Below is a small trained network, with its code and all its weights. Each question gives an input and a target symbol and asks what happens when units are switched off, that is, made to give their printed mean instead of their output.

import numpy as np


def w(rows, s, z=0):
    codes = np.array(rows[::2]) - 128.0
    scale = np.full(codes.shape[1], s)
    scale[-1] = z or s
    return codes * scale


def f(y):
    return y / 2 * (1 + np.tanh(0.7978845608 * (y + 0.044715 * y**3)))


def softmax(a):
    e = np.exp(a - a.max(-1, keepdims=True))
    return e / e.sum(-1, keepdims=True)


def log_softmax(a):
    a = a - a.max(-1, keepdims=True)
    return a - np.log(np.exp(a).sum(-1, keepdims=True))


def net(x, mask):
    ids = ['ΔΣγζμω'.index(c) for c in x.split()]
    T = len(ids)
    res = E[ids] + P[:T]
    q, k, v = (res @ M[0].T for M in (Q, K, V))
    z = softmax(np.where(np.tri(T) > 0, q @ k.T / 4**0.5, -1e9)) @ v
    res = res + np.where(mask[0], z, O[0][:, -1]) @ O[0][:, :-1]
    y = f(res @ A[0][:, :-1].T + A[0][:, -1])
    res = res + np.where(mask[1:9], y, B[0][:, -1]) @ B[0][:, :-1]
    return log_softmax(res[-1] @ U[:, :-1].T + U[:, -1])


Q, K, V, O, A, B = {}, {}, {}, {}, {}, {}
E = w([
[155,63,122,130,166,180],'Δ',
[159,118,146,254,114,47],'Σ',
[42,70,101,65,168,176],'γ',
[164,87,89,113,98,108],'ζ',
[66,100,130,179,89,88],'μ',
[126,220,173,131,181,84],'ω',
],0.02)
P = w([
[100,91,186,217,17,210],'0',
[125,75,170,141,85,171],'1',
[131,99,145,106,130,155],'2',
[141,116,121,67,176,127],'3',
[137,189,79,83,188,133],'4',
[122,255,37,81,201,119],'5',
],0.0084)
Q[0] = w([
[19,130,157,181,92,122],'H0',
[66,164,166,51,115,161],'H0',
[157,52,48,88,6,71],'H0',
[106,64,99,132,210,137],'H0',
],0.022)
K[0] = w([
[46,118,143,142,129,62],'H0',
[64,140,70,90,159,149],'H0',
[153,169,130,69,2,95],'H0',
[93,83,183,141,115,190],'H0',
],0.025)
V[0] = w([
[215,93,176,145,2,220],'H0',
[229,221,45,177,173,68],'H0',
[43,147,182,235,107,89],'H0',
[207,11,168,190,196,101],'H0',
],0.0061)
O[0] = w([
[42,162,133,115,255,109,194],'H0',
[62,44,166,46,105,158,30],'H0',
[167,107,80,8,168,169,224],'H0',
[75,201,54,113,72,179,253],'H0',
],0.007,0.0046)
A[0] = w([
[185,31,156,251,106,129,84],'N0',
[112,70,103,153,158,168,192],'N1',
[47,21,166,162,54,183,30],'N2',
[45,78,128,67,72,191,196],'N3',
[126,125,202,101,142,154,90],'N4',
[206,147,122,161,122,125,48],'N5',
[125,144,73,71,134,128,8],'N6',
[233,63,131,110,157,151,3],'N7',
],0.017,0.0019)
B[0] = w([
[52,119,198,159,130,132,184],'N0',
[133,104,117,89,74,89,253],'N1',
[180,153,238,254,101,171,189],'N2',
[12,116,146,116,190,115,172],'N3',
[159,77,177,114,50,54,123],'N4',
[151,56,145,86,191,189,154],'N5',
[188,134,142,186,72,160,200],'N6',
[84,158,141,190,117,156,117],'N7',
],0.015,0.0047)
U = w([
[168,162,234,16,66,104,60],'Δ',
[101,254,202,42,100,143,18],'Σ',
[45,49,211,195,117,156,209],'γ',
[163,114,10,32,86,96,247],'ζ',
[214,137,118,125,80,127,49],'μ',
[167,118,195,88,157,150,4],'ω',
],0.0058,0.0034)

Each question gives the input, a string of symbols that net reads in full, and the target symbol t.
The units are the heads (4 rows each of Q, K, V and O) and the neurons (one row each of A and B). Each row of codes is followed by its name. A weight is (code - 128) times the scale printed after its matrix; where a second scale follows, it is the last column's (O, A, B and U).
mask holds one flag per unit, heads first, then neurons. A switched-off unit (its flag False) gives its mean, the last column of its rows in O or B, instead of its output. The means were averaged over made-up inputs and are rounded, as every weight is.
A unit's drop is (log p(t) with every unit on - log p(t) with that unit switched off) / (log p(t) with every unit on - log p(t) with every unit switched off).
The circuit of an input: a set's keep is (log p(t) with only the set's units on - log p(t) with every unit switched off) / (log p(t) with every unit on - log p(t) with every unit switched off). Starting from all 9 units, units are removed one at a time, each time the one whose removal leaves the highest keep (on an exact tie, the one counted first), for as long as the keep stays at least 0.8.
units of the circuit, in order: the units of the circuit, biggest drop first
unit that matters most: the unit with the biggest drop
k most important neurons: the k neurons with the biggest drops, biggest first
drop when u is switched off: that unit's drop, to one decimal
input μ γ Σ μ μ, target μ: units of the circuit, in order => [H0 N6]
input Σ μ Σ μ, target ζ: units of the circuit, in order => [H0 N2]
input ζ μ Δ Δ, target ζ: 2 most important neurons => [N2 N1]
input Σ ζ μ ζ μ, target ζ: unit that matters most => N2
input Σ ω Σ ω ζ Δ, target γ: units of the circuit, in order => [H0 N0]
input γ ζ ω, target ω: units of the circuit, in order => [H0 N5]
input Δ ω Δ, target ζ: 3 most important neurons => [N1 N2 N0]
input μ ζ Σ γ ω ω, target ω: units of the circuit, in order => [N5 H0]
input μ μ ζ Σ Σ μ, target μ: units of the circuit, in order => [N6 H0]
input Σ ω γ ω Δ, target γ: 2 most important neurons => [N0 N7]
input μ Σ Σ ζ μ ω, target Δ: drop when N4 is switched off => 0.4
input Σ γ γ, target ζ: drop when N1 is switched off => 0.3
input ω Σ Σ, target ζ: drop when N2 is switched off => 0.2
input ζ ω ω Δ ζ ζ, target μ: units of the circuit, in order => [N6]
